Below is a small trained network, with its code and all its weights. Each question gives an input and a class and asks what happens when units are switched off, that is, made to give their printed mean instead of their output.

import numpy as np


def w(rows, s, z=0):
    codes = np.array(rows[::2]) - 128.0
    scale = np.full(codes.shape[1], s)
    scale[-1] = z or s
    return codes * scale


def f(y):
    return y / 2 * (1 + np.tanh(0.7978845608 * (y + 0.044715 * y**3)))


def log_softmax(a):
    a = a - a.max(-1, keepdims=True)
    return a - np.log(np.exp(a).sum(-1, keepdims=True))


def net(x, mask):
    res = np.array(x, float).reshape(1, 8) / 4 @ E
    y = f(res @ A[0][:, :-1].T + A[0][:, -1])
    res = res + np.where(mask, y, B[0][:, -1]) @ B[0][:, :-1]
    return log_softmax(res[-1] @ U[:, :-1].T + U[:, -1])


A, B = {}, {}
E = w([
[45,85,36,118,162,185,116,83,72,67,201],'x0',
[39,168,123,109,70,185,219,99,111,101,101],'x1',
[96,85,194,89,162,38,160,136,132,83,196],'x2',
[123,131,119,49,156,96,108,205,24,42,116],'x3',
[130,169,112,100,14,217,104,142,177,87,226],'x4',
[142,204,143,135,129,233,113,98,51,128,58],'x5',
[233,46,132,184,165,170,120,15,88,138,163],'x6',
[114,122,129,224,124,91,84,187,87,1,99],'x7',
],0.0087)
A[0] = w([
[107,119,61,126,130,131,137,184,151,72,135,180],'neuron 0',
[137,223,136,150,109,147,51,171,80,96,82,142],'neuron 1',
[101,121,88,165,107,225,140,71,128,71,171,188],'neuron 2',
[106,57,66,112,140,106,147,118,123,107,121,161],'neuron 3',
[154,149,133,121,109,130,138,121,118,136,102,91],'neuron 4',
[101,113,80,58,148,72,61,172,139,107,186,179],'neuron 5',
[164,89,112,128,176,137,85,167,126,118,133,101],'neuron 6',
[104,138,104,141,122,124,100,181,105,91,166,92],'neuron 7',
[132,114,121,119,149,99,156,89,178,144,174,104],'neuron 8',
[127,110,67,164,133,164,117,114,98,115,97,119],'neuron 9',
[201,84,114,130,139,148,105,111,118,127,122,71],'neuron 10',
[89,147,126,28,153,161,140,123,47,92,116,160],'neuron 11',
[94,155,166,145,99,128,97,177,160,102,94,156],'neuron 12',
[156,99,103,100,143,89,119,89,144,137,115,143],'neuron 13',
[162,142,91,110,147,177,68,123,118,125,63,136],'neuron 14',
[91,140,118,81,185,158,162,149,101,101,126,194],'neuron 15',
[78,100,115,172,210,77,156,93,33,102,99,192],'neuron 16',
[136,118,109,108,131,142,112,82,102,173,104,3],'neuron 17',
[135,146,108,160,104,95,129,112,127,129,130,72],'neuron 18',
[96,145,121,160,102,157,120,70,77,111,193,121],'neuron 19',
[118,135,114,165,90,188,141,62,119,97,151,130],'neuron 20',
[135,133,144,117,72,155,105,133,186,167,127,106],'neuron 21',
[194,69,146,159,158,119,52,117,104,110,152,221],'neuron 22',
[131,162,98,113,127,103,150,90,155,184,84,229],'neuron 23',
[54,142,89,150,75,82,92,199,131,8,137,171],'neuron 24',
],0.013,0.0038)
B[0] = w([
[108,135,149,137,106,119,108,131,148,87,147,189],'neuron 0',
[164,200,124,144,126,124,153,109,69,166,14,225],'neuron 1',
[140,112,134,82,95,125,78,117,148,206,165,225],'neuron 2',
[146,147,122,131,141,103,82,135,124,112,122,185],'neuron 3',
[91,143,136,111,105,129,138,131,140,163,125,147],'neuron 4',
[111,100,95,77,70,67,36,136,164,143,152,214],'neuron 5',
[153,131,136,122,134,111,89,87,134,140,141,179],'neuron 6',
[132,85,127,124,112,113,112,125,155,85,157,178],'neuron 7',
[133,140,122,110,123,99,128,118,63,106,119,172],'neuron 8',
[168,146,125,144,134,119,114,145,152,120,122,183],'neuron 9',
[135,99,126,159,155,131,121,175,150,96,153,180],'neuron 10',
[146,186,178,102,161,189,214,64,100,73,111,218],'neuron 11',
[115,126,126,86,140,107,161,146,88,96,118,191],'neuron 12',
[155,135,162,141,124,142,126,113,136,117,110,168],'neuron 13',
[130,166,107,167,149,205,124,124,143,102,75,192],'neuron 14',
[162,129,172,110,135,120,155,102,110,86,127,187],'neuron 15',
[139,154,153,199,132,102,37,172,123,114,65,250],'neuron 16',
[121,143,137,132,121,138,152,173,171,123,144,155],'neuron 17',
[124,155,124,135,113,108,149,114,139,129,141,133],'neuron 18',
[150,119,107,101,118,88,135,93,135,174,129,184],'neuron 19',
[106,95,114,126,146,90,67,116,148,189,199,193],'neuron 20',
[123,122,123,149,147,95,133,105,97,137,87,181],'neuron 21',
[207,79,206,169,180,122,92,2,167,119,155,236],'neuron 22',
[158,150,153,119,107,136,119,114,179,115,129,192],'neuron 23',
[111,104,151,124,126,173,142,198,161,15,179,254],'neuron 24',
],0.012,0.017)
U = w([
[141,175,140,120,151,109,166,97,42,180,56,127],'0',
[163,120,179,159,168,120,105,119,128,79,124,218],'1',
[135,160,98,156,131,179,123,143,150,191,116,51],'2',
[43,125,104,128,112,113,123,210,88,87,118,43],'3',
[124,42,128,153,188,125,147,114,120,164,207,3],'4',
[106,151,153,95,146,178,250,135,119,60,145,175],'5',
[101,97,124,60,104,86,89,119,154,178,201,188],'6',
],0.012,0.0036)

Each question gives the input, the list of numbers given to net, and the class t.
The units are the neurons (one row each of A and B). Each row of codes is followed by its name. A weight is (code - 128) times the scale printed after its matrix; where a second scale follows, it is the last column's (A, B and U).
mask holds one flag per neuron, in row order. A switched-off neuron (its flag False) gives its mean, the last column of its row in B, instead of its output. The means were averaged over made-up inputs and are rounded, as every weight is.
A unit's drop is (log p(t) with every unit on - log p(t) with that unit switched off) / (log p(t) with every unit on - log p(t) with every unit switched off).
The circuit of an input: a set's keep is (log p(t) with only the set's units on - log p(t) with every unit switched off) / (log p(t) with every unit on - log p(t) with every unit switched off). Starting from the 12 units with the biggest drops (on a tie, the unit counted first), units are removed one at a time, each time the one whose removal leaves the highest keep (on an exact tie, the one counted first), for as long as the keep stays at least 0.8.
circuit, biggest first: the units of the circuit, biggest drop first
top k neurons: the k neurons with the biggest drops, biggest first
drop when u is switched off: that unit's drop, to one decimal
input [-6,6,6,-4,1,8,-5,-5], class 0: circuit, biggest first	(neuron 24)
input [-4,0,0,-7,0,-4,-7,-6], class 0: circuit, biggest first	(neuron 24; neuron 21)
input [-8,5,5,-1,6,7,8,7], class 0: circuit, biggest first	(neuron 1; neuron 24)
input [-7,8,-2,-7,-5,1,4,8], class 0: top 2 neurons	(neuron 24; neuron 22)
input [-1,5,-8,-8,8,6,4,2], class 6: top 2 neurons	(neuron 20; neuron 2)
input [-6,7,-3,3,3,-3,1,5], class 5: top 2 neurons	(neuron 16; neuron 5)
input [-5,6,-8,4,0,7,7,-1], class 0: top 3 neurons	(neuron 1; neuron 24; neuron 11)
input [1,1,7,-3,-6,5,0,-7], class 0: top 2 neurons	(neuron 24; neuron 22)
input [-1,5,4,4,-8,-1,-8,4], class 3: top 4 neurons	(neuron 16; neuron 22; neuron 5; neuron 24)
input [8,-2,8,7,-1,7,-6,-1], class 5: top 2 neurons	(neuron 11; neuron 24)
input [8,-3,-8,2,3,7,7,-5], class 2: top 2 neurons	(neuron 14; neuron 5)
input [-4,7,-8,6,8,5,-7,-4], class 5: top 3 neurons	(neuron 11; neuron 24; neuron 16)
input [-5,7,8,-7,4,-4,-1,5], class 5: top 2 neurons	(neuron 16; neuron 5)
input [7,0,-5,6,-2,-2,-8,-8], class 5: circuit, biggest first	(neuron 11)
input [-8,1,-6,5,0,-1,4,-7], class 2: drop when neuron 11 is switched off	0.1
input [0,7,6,-6,8,-3,-5,3], class 6: drop when neuron 2 is switched off	0.3
input [-4,-2,-8,-2,0,1,-1,5], class 0: drop when neuron 19 is switched off	0.0
